Each row has a name. After each piece below comes the name of the row it's from, unless a question asks for something else. Each question is about the rows just above it. Places in a row count from 1.

nul: [139 190 139  71  95 134 121]
Lusi: [154 139 190 138  71 161 189]
budul: [154 190 139 116  88 155 113]
Row and place where [139 190 138  71] starts:	Lusi, 2
[154 139 190] begins in row and place	Lusi, 1

mobe: [134 142 131  95 120 133 131 130 128 134 109 114 125 113 132 107 139 118
 147 134 109 123 118 130 112 134 126 118 130 137 127 138 125 113 128 122
 145 119 119 138 130 124]
rab: [134 142 131  95 120 133 131 130 128 134 109 114 125 113 132 107 139 118
 147 134 109 123 118 130 112 134 126 118 124 142 137 145 128 106 118 118
 142 119 123 135 138 126]
filat: [137 126 126 119 126 138 122 128 126 119 126 128 118 124 123 105 136 118
 134 138 117 116 123 132 124 129 118 115 132 137 126 136 132 112 129 118
 147 121 121 137 129 120]
kovo: [128 134 118 132 126 119 120 133 143 143 108 125 133 138 130 145 124 148
 134 126 123 133 134 126 126 124 136 141 119 123 140 125 139 138 116 128
 105 139 142 113 134 132]
padeg: [118 145 138 108 125 117 144 129 128 147 117 114 143 118 141 146 126 131
 135 115 130 145 125 124 118 132 143 140 118 127 139 133 117 132 118 137
 111 130 133 122 135 139]
nirov: [142 120 123  67 114 136 136 131 125 139  98 102 124  99 136  91 148 107
 160 137  97 120 109 131 100 139 124 111 122 153 142 159 124  90 112 113
 153 111 117 142 144 124]
[142 119 123] begins in row and place	rab, 37
Row and place where [105 136 118 134 138 117 116 123 132 124 129 118] starts:	filat, 16

Sev: [108 131 112 152 119 110 117 115 141 134 149 124 119 116 121 121 133 135
 154 108  88 113 140 139 133 173 104 134]
rokul: [149 134 108 111 117 153 136 115 170 107 147 119 117 119 131 137 118 133
 130 128 125 131  83 137 142 118 168 125]
zaseg: [125 141 136 108 170 111 153 115 117 107 129 164 119 117 138 110 131 134
 116 187 140 127 133 158 159 134 112 122]
Where does [140 127] start? Give its row and place.	zaseg, 21
Row and place where [108 111 117 153 136 115 170 107] starts:	rokul, 3
[110 131] begins in row and place	zaseg, 16
[137 142 118] begins in row and place	rokul, 24

nopi: [120 129 114 134 108 138 125 155 136 136 109 108 132 128  89 178 115  92
 117 146 112 119 160  98  92 146 124 141 143 162 159]
far: [151 143 101 144 106 149 130 171 136 134 106 118 136 127  87 178 111 118
 117 150 113 112 146 113  95 134 131 147 128 139 180]
Pamum: [165 121  96 148 109 153 136 175 135 128 108 130 140 127  93 166 114 145
 122 148 117 109 129 129 106 116 136 146 114 113 188]
Fituf: [128 135 108 109 148 136 175 165  96 153 121 130 140 127  93 166 114 145
 123 136 114 129 168  87  96 148 120 130 152 176 132]
Where does [165 121  96 148 109 153 136 175 135 128 108] start? Give its row and place.	Pamum, 1
[120 130] begins in row and place	Fituf, 27
Row and place where [117 150 113 112 146 113  95] starts:	far, 19
[ 96 153] begins in row and place	Fituf, 9
[123 136 114] begins in row and place	Fituf, 19
Where does [ 95 134] start? Give its row and place.	far, 25

Lanu: [101 113 131  91]
dezi: [129  99 168  99]
papup: [109 115 167 108]
seme: [110 136 125  91]
gor: [174 136  91 125]
pep: [136 110 150 111]
gefep: [100 107 136  83]
zilal: [161 110 100 114]
Row and place where [136  91] starts:	gor, 2
Row and place where [ 99 168  99] starts:	dezi, 2
Where does [136 110] start? Give its row and place.	pep, 1
Where does [136 125  91] start? Give its row and place.	seme, 2
[109 115 167] begins in row and place	papup, 1

vivi: [ 89 140 174  76 147  80 179  76]
Zol: [114 171 110 148 167  66  88 108]
tev: [149  96  85  82 184 115 167 163]
medi: [114 171 110 148  81 101 162  86]
vig: [ 89  86 181 172 136 190  90 162]
Nipu: [148  82 109 149 177 149  95  85]
kapo: [128 120 109 149 177 149  95 128]
[181 172 136 190  90 162] begins in row and place	vig, 3
Where does [149  96  85  82 184 115 167] start? Give its row and place.	tev, 1
[148  81] begins in row and place	medi, 4
Where does [149  95  85] start? Give its row and place.	Nipu, 6
Where does [110 148 167  66  88 108] start? Give its row and place.	Zol, 3
Which row holds [114 171 110 148 167  66  88 108]?	Zol

Sem: [170 168 128 142]
femuv: [170 184 128 142]
pup: [121  97 155 121]
fada: [181 128 106 118]
[106 118] begins in row and place	fada, 3
Where does [181 128] start? Give its row and place.	fada, 1
[168 128] begins in row and place	Sem, 2

gele: [126 113 126 135 118 124 126 129 123 139 106 126 126]
pagek: [127 122 125 127 124 123 126 107 125 128 104 123 125]
loza: [127 134 126 127 117 125 127 135 124 129 102 126 126]
kedo: [126 112 127 126 121 126 127 127 126 110 114 126 125]
lupu: [126 112 127 126 125 123 126 119 125 116 164 122 124]
tuz: [126 132 124 127 120 124 129 127 124 102 135 125 125]
Meb: [126 130 125 127 119 122 126 139 122 128 177 123 124]
nodur: [127 117 126 127 125 125 126 104 126 124  87 124 125]
[129 127 124 102] begins in row and place	tuz, 7
[127 135 124 129 102] begins in row and place	loza, 7
[126 127 125 125 126 104 126] begins in row and place	nodur, 3

kif: [117 125 127 124 123 126  98 125 124  82 123 124]
pamag: [140 124 127 117 122 125 134 121 139 150 123 124]
fisaf: [130 124 123 125 127 125 106 124 135  66 124 125]
Mupas: [110 127 126 118 125 127 132 125 107 129 125 125]
korap: [ 82 123 125 116 123 126 132 122 142 117 125 125]
[ 82 123 124] begins in row and place	kif, 10
Row and place where [125 127 124 123] starts:	kif, 2
Row and place where [123 125 116 123 126 132] starts:	korap, 2
Row and place where [124 127 117 122 125] starts:	pamag, 2
Where does [150 123 124] start? Give its row and place.	pamag, 10

kuzak: [126 133 147 148 148 124 125 154 110 164 134 110  90 109 147 122 114 149
 139 124 148]
Sug: [128 124 136 133 123 109 143 163 128 126 114 144 119 119 127 120 141 131
 122  91 127]
tar: [130 110  91 134 133 125 146 161 134 124 119 142 124 108 127 131 137 128
 118 105 128]
rular: [117 109 124 124 123 121 135 149 128 129 111 121 134 128 118 128 132 119
 135 117 123]
miz: [164 134 110  91 109 147 122 114 111 126 117 130 121 117 130 137 146 129
 128 104 139]
bem: [136 153 137 145 128 116 128 162 104 145 132 112 102 109 134 115 129 133
 144 116 147]
dez: [146 133 129 157 127 117 123 183  98 123 130 126  88 120 131 118 132 136
 131 107 161]
mol: [127 144 151 160 152 124 119 145 116 181 144 101  79 113 168 145 124 148
 143 126 141]
Zafi: [143 123 147 164 132 113 133 175 114 135 111 139 105 120 142 132 143 136
 123  92 144]
Where does [164 134 110  90 109 147 122 114] start? Give its row and place.	kuzak, 10
Where does [134 110  91] start? Give its row and place.	miz, 2
Where does [128 126 114] start? Give its row and place.	Sug, 9

Niro: [141 119 120 149 124 131]
kire: [134 113 107 150 121 139]
lipu: [147  95  97 187 118 143]
las: [128 136 138 112 128 134]
susap: [134 113 107 150 139 139]
Rifib: [128 136 138 121 150 139]
Where does [150 121 139] start? Give its row and place.	kire, 4
[119 120] begins in row and place	Niro, 2

Bivin: [ 96  99 155 132 128 120 135]
Zabur: [157 152 108 130 125 145 111]
vol: [173 179  72 100 142  95 165]
[ 72 100] begins in row and place	vol, 3
Where does [ 99 155 132 128 120] start? Give its row and place.	Bivin, 2
Where does [ 72 100 142  95 165] start? Give its row and place.	vol, 3
Row and place where [ 99 155 132 128 120 135] starts:	Bivin, 2
Where does [ 99 155 132] start? Give its row and place.	Bivin, 2
Row and place where [130 125 145] starts:	Zabur, 4

Soku: [143 124 134 127 173 142]
Tisi: [145 139 158 107 150 126]
fuveb: [140 135 152 106 176 124]
sema: [134 143 128 148  78 137]
gurug: [145 139 158 107 172 126]
Sanin: [124 134 143 127 128 148]
lebu: [138 141 170 103 173 146]
Row and place where [124 134 143 127] starts:	Sanin, 1
[134 143 127] begins in row and place	Sanin, 2
[145 139 158 107 150 126] is in which row?	Tisi
Where does [138 141 170] start? Give its row and place.	lebu, 1
Where does [170 103] start? Give its row and place.	lebu, 3
[134 127 173 142] begins in row and place	Soku, 3

dufi: [127 131 128 132]
nak: [131 128 128 135]
paz: [128 128 132 131]
bop: [128 118 120 134]
pifi: [126 132 131 128]
Sak: [124 123 122 132]
kez: [151  97  95 181]
Where does [128 135] start? Give its row and place.	nak, 3
[128 132 131] begins in row and place	paz, 2
Row and place where [123 122] starts:	Sak, 2
The row with [128 128 132 131] is	paz
[131 128 128 135]	nak
Where does [120 134] start? Give its row and place.	bop, 3
Where does [132 131 128] start? Give its row and place.	pifi, 2

marob: [138 125 159 155 121 154 141 126 135 164 122 117  83 100 131 148 104 151
 144 129]
tepeg: [126 117 132 138 144  87 128 164 145 162 117 129 121 154 150 109 128 128
 141 129]
Zar: [128  87 117 132 138 144 128 128 128 128 128 128 128 128 128 128 128 128
 128 128]
Where does [117 132 138 144  87] start? Give its row and place.	tepeg, 2
[128  87 117 132 138 144 128 128 128 128 128 128 128 128 128 128 128 128
 128 128]	Zar
Row and place where [138 125 159 155 121 154 141 126 135] starts:	marob, 1

tuva: [128 129 136 119 123 126 118 128 126 123 125 138 120 122 124 138 116 115
 112 136 115]
vemef: [128 120 127 151 132 127 129 129 136 134 126 118 128 124 154 121 122 147
 145 129 136]
rapaf: [125 117 140 151 131 143 128 120 113 140 133 120 134 125 131 129 130 119
 137 129 133]
taz: [118 122 140 151 131 133 118 136 130 145 118 112 124 149 149 128 129 150
 145 127 135]
tez: [122 120 104 120 142 144 140 118 117 141 134 118 142 120 133 114 141 127
 142 124 137]
Dugiv: [128 120 127 151 132 127 129 129 136 134 126 118 128 124 154 112 122 147
 145 129 136]
Zok: [120 121 129 131 134 117 126 133 125 117 141 127 128 121 124 147 116 120
 138 127 137]
noval: [130 126 146 132 128  93 114 138 133 100 141 143 115 119 118 162  93 111
 124 130 125]
Which row holds [118 122 140 151 131 133 118 136 130 145 118 112 124 149 149 128 129 150
 145 127 135]?	taz
[128 120 127 151 132 127 129 129 136 134 126 118 128 124 154 112 122 147
 145 129 136]	Dugiv
Where does [120 134 125 131 129 130 119 137 129] start? Give its row and place.	rapaf, 12
Where does [117 141 134] start? Give its row and place.	tez, 9

bupi: [111 123 149 140 102 100 140 147 125  92]
molus: [134 120 118 132 145 125 117 127 137 133]
peke: [139 113 139 116 133 144 121 128 107 170]
pez: [119 128 140 139 127 108 117 130 138 144]
Rovak: [136 134 115 128 147 119 118 137 133 109]
sani: [116 121 139 144 133 107 113 128 139 149]
pogeb: [149 158 141 124 100  92 140 147 102 125]
talun: [139 145 106 127 164 109 110 146 132  89]
vofe: [147 150 110 103 140 175 131 104 117 164]
guti: [138 130 115 123 145 142 119 118 132 148]
toz: [126 130 134 137 145 147 138 133 129 124]
vabek: [143 130 110 109 123 155 148 132 116  95]
[125 117] begins in row and place	molus, 6
[116 121 139 144 133 107 113 128 139] begins in row and place	sani, 1
[100 140 147 125] begins in row and place	bupi, 6
[102 100 140 147 125  92] begins in row and place	bupi, 5

zalin: [123 128 127 110 144]
Nasi: [179 128 127 114 115]
bes: [128 114 127 114 115]
[179 128 127 114 115]	Nasi
The row with [128 114 127 114 115] is	bes
[179 128] begins in row and place	Nasi, 1

mopu: [121 122 122 157 120]
Matog: [127 125 136  96 137]
sebar: [176 178 127 123 130]
tatu: [135  96 128 147 130]
Row and place where [122 157] starts:	mopu, 3
Where does [ 96 128] start? Give its row and place.	tatu, 2
Where does [ 96 128 147 130] start? Give its row and place.	tatu, 2
Row and place where [127 125] starts:	Matog, 1
Row and place where [136  96] starts:	Matog, 3

zep: [126 102 181 127 126 124 117 101 122 124]
fuvi: [116 130 119 126 123 124 121 104 125 125]
kudum: [123 127  90 127 123 124 115 111 121 125]
mudo: [126 113 134 128 124 124 114 106 120 124]
duk: [123 129  89 127 124 124 116 112 122 126]
fak: [117 124 136 126 124 124 121 103 125 125]
Rik: [123 131 111 125 120 124 127 119 124 126]
bogup: [124 132 103 126 120 124 127 120 124 126]
tid: [115 137  95 126 124 124 121 105 125 125]
pafer: [115 135 100 126 124 124 121 105 126 125]
pur: [126 102 181 127 126 124 117 101 122 125]
[123 129  89 127 124 124 116 112 122 126] is in which row?	duk
[128 124 124] begins in row and place	mudo, 4

